Here is a tiny trained network, its code and every weight. The questions are about switching its units off for an input and a class, where a switched-off unit gives its printed mean instead of its output.

import numpy as np


def w(rows, s, z=0):
    codes = np.array(rows[::2]) - 128.0
    scale = np.full(codes.shape[1], s)
    scale[-1] = z or s
    return codes * scale


def f(y):
    return y / 2 * (1 + np.tanh(0.7978845608 * (y + 0.044715 * y**3)))


def log_softmax(a):
    a = a - a.max(-1, keepdims=True)
    return a - np.log(np.exp(a).sum(-1, keepdims=True))


def net(x, mask):
    res = np.array(x, float).reshape(1, 4) / 4 @ E
    y = f(res @ A[0][:, :-1].T + A[0][:, -1])
    res = res + np.where(mask, y, B[0][:, -1]) @ B[0][:, :-1]
    return log_softmax(res[-1] @ U[:, :-1].T + U[:, -1])


A, B = {}, {}
E = w([
[137,107,156,51,101,21],'x0',
[244,2,35,124,123,28],'x1',
[207,206,188,201,115,85],'x2',
[171,67,190,30,246,222],'x3',
],0.009)
A[0] = w([
[141,110,117,133,150,188,146],'N0',
[136,106,90,117,92,55,252],'N1',
[143,99,147,3,157,132,181],'N2',
[129,191,158,141,131,136,152],'N3',
[51,130,134,129,104,115,116],'N4',
[126,104,113,171,132,184,97],'N5',
[78,163,128,134,102,109,200],'N6',
[119,99,141,81,160,134,65],'N7',
[118,207,148,136,132,105,124],'N8',
[129,136,137,50,172,152,143],'N9',
[111,165,137,149,90,145,199],'N10',
[132,132,118,77,144,192,228],'N11',
[140,97,115,170,150,150,122],'N12',
[167,111,97,125,104,72,158],'N13',
[99,147,88,77,103,101,117],'N14',
[123,78,117,141,153,216,186],'N15',
[137,117,138,67,167,154,89],'N16',
[137,121,134,70,151,142,94],'N17',
[113,180,128,185,157,179,218],'N18',
[111,165,165,139,103,108,152],'N19',
[186,85,118,154,133,83,126],'N20',
[134,149,151,151,115,121,102],'N21',
[98,126,102,122,92,121,107],'N22',
[97,173,134,130,96,124,211],'N23',
],0.017,0.0044)
B[0] = w([
[80,160,115,102,192,145,187],'N0',
[150,157,34,119,109,2,250],'N1',
[106,12,184,176,160,55,230],'N2',
[160,94,161,103,76,181,203],'N3',
[102,131,124,191,133,143,185],'N4',
[91,180,104,88,179,188,177],'N5',
[123,92,100,196,97,154,204],'N6',
[128,113,154,160,153,96,170],'N7',
[202,113,171,167,58,171,204],'N8',
[72,81,216,158,150,115,198],'N9',
[122,117,144,163,68,206,206],'N10',
[86,115,194,122,190,164,210],'N11',
[122,157,124,85,127,113,160],'N12',
[155,154,80,73,69,2,228],'N13',
[112,109,89,194,118,95,166],'N14',
[83,183,121,81,238,147,226],'N15',
[102,90,143,174,194,108,186],'N16',
[132,76,157,132,196,90,169],'N17',
[149,159,167,58,96,248,245],'N18',
[183,98,142,197,71,130,192],'N19',
[176,140,153,22,117,49,226],'N20',
[148,108,150,120,86,142,161],'N21',
[100,141,90,176,159,117,160],'N22',
[157,119,127,218,93,209,205],'N23',
],0.0098,0.015)
U = w([
[142,175,74,76,169,84,1],'0',
[64,29,219,151,171,123,178],'1',
[69,120,25,240,60,98,176],'2',
[208,129,96,76,79,2,182],'3',
[71,223,149,69,153,219,134],'4',
[197,133,199,170,30,211,112],'5',
],0.0084,0.0032)

Each question gives the input, the list of numbers given to net, and the class t.
The units are the neurons (one row each of A and B). Each row of codes is followed by its name. A weight is (code - 128) times the scale printed after its matrix; where a second scale follows, it is the last column's (A, B and U).
mask holds one flag per neuron, in row order. A switched-off neuron (its flag False) gives its mean, the last column of its row in B, instead of its output. The means were averaged over made-up inputs and are rounded, as every weight is.
A unit's drop is (log p(t) with every unit on - log p(t) with that unit switched off) / (log p(t) with every unit on - log p(t) with every unit switched off).
unit that matters most: the unit with the biggest drop
top k neurons: the k neurons with the biggest drops, biggest first
drop when u is switched off: that unit's drop, to one decimal
input [-8,0,-3,5], class 4: unit that matters most => N15
input [5,2,-8,-6], class 2: top 3 neurons => [N14; N22; N4]
input [-7,0,3,8], class 4: top 4 neurons => [N15; N18; N5; N0]
input [0,1,5,0], class 3: top 4 neurons => [N18; N23; N10; N11]
input [0,5,-7,1], class 3: top 2 neurons => [N1; N13]
input [-4,5,3,3], class 3: top 3 neurons => [N20; N18; N11]
input [-8,-5,-3,-4], class 4: top 3 neurons => [N5; N15; N2]
input [-8,-5,-8,4], class 4: top 2 neurons => [N15; N18]
input [-6,6,-3,-1], class 3: top 2 neurons => [N20; N18]
input [0,-2,-4,-2], class 2: drop when N20 is switched off => 0.1
input [5,-1,6,1], class 5: drop when N3 is switched off => 0.2
input [-2,4,6,5], class 3: drop when N23 is switched off => 0.1
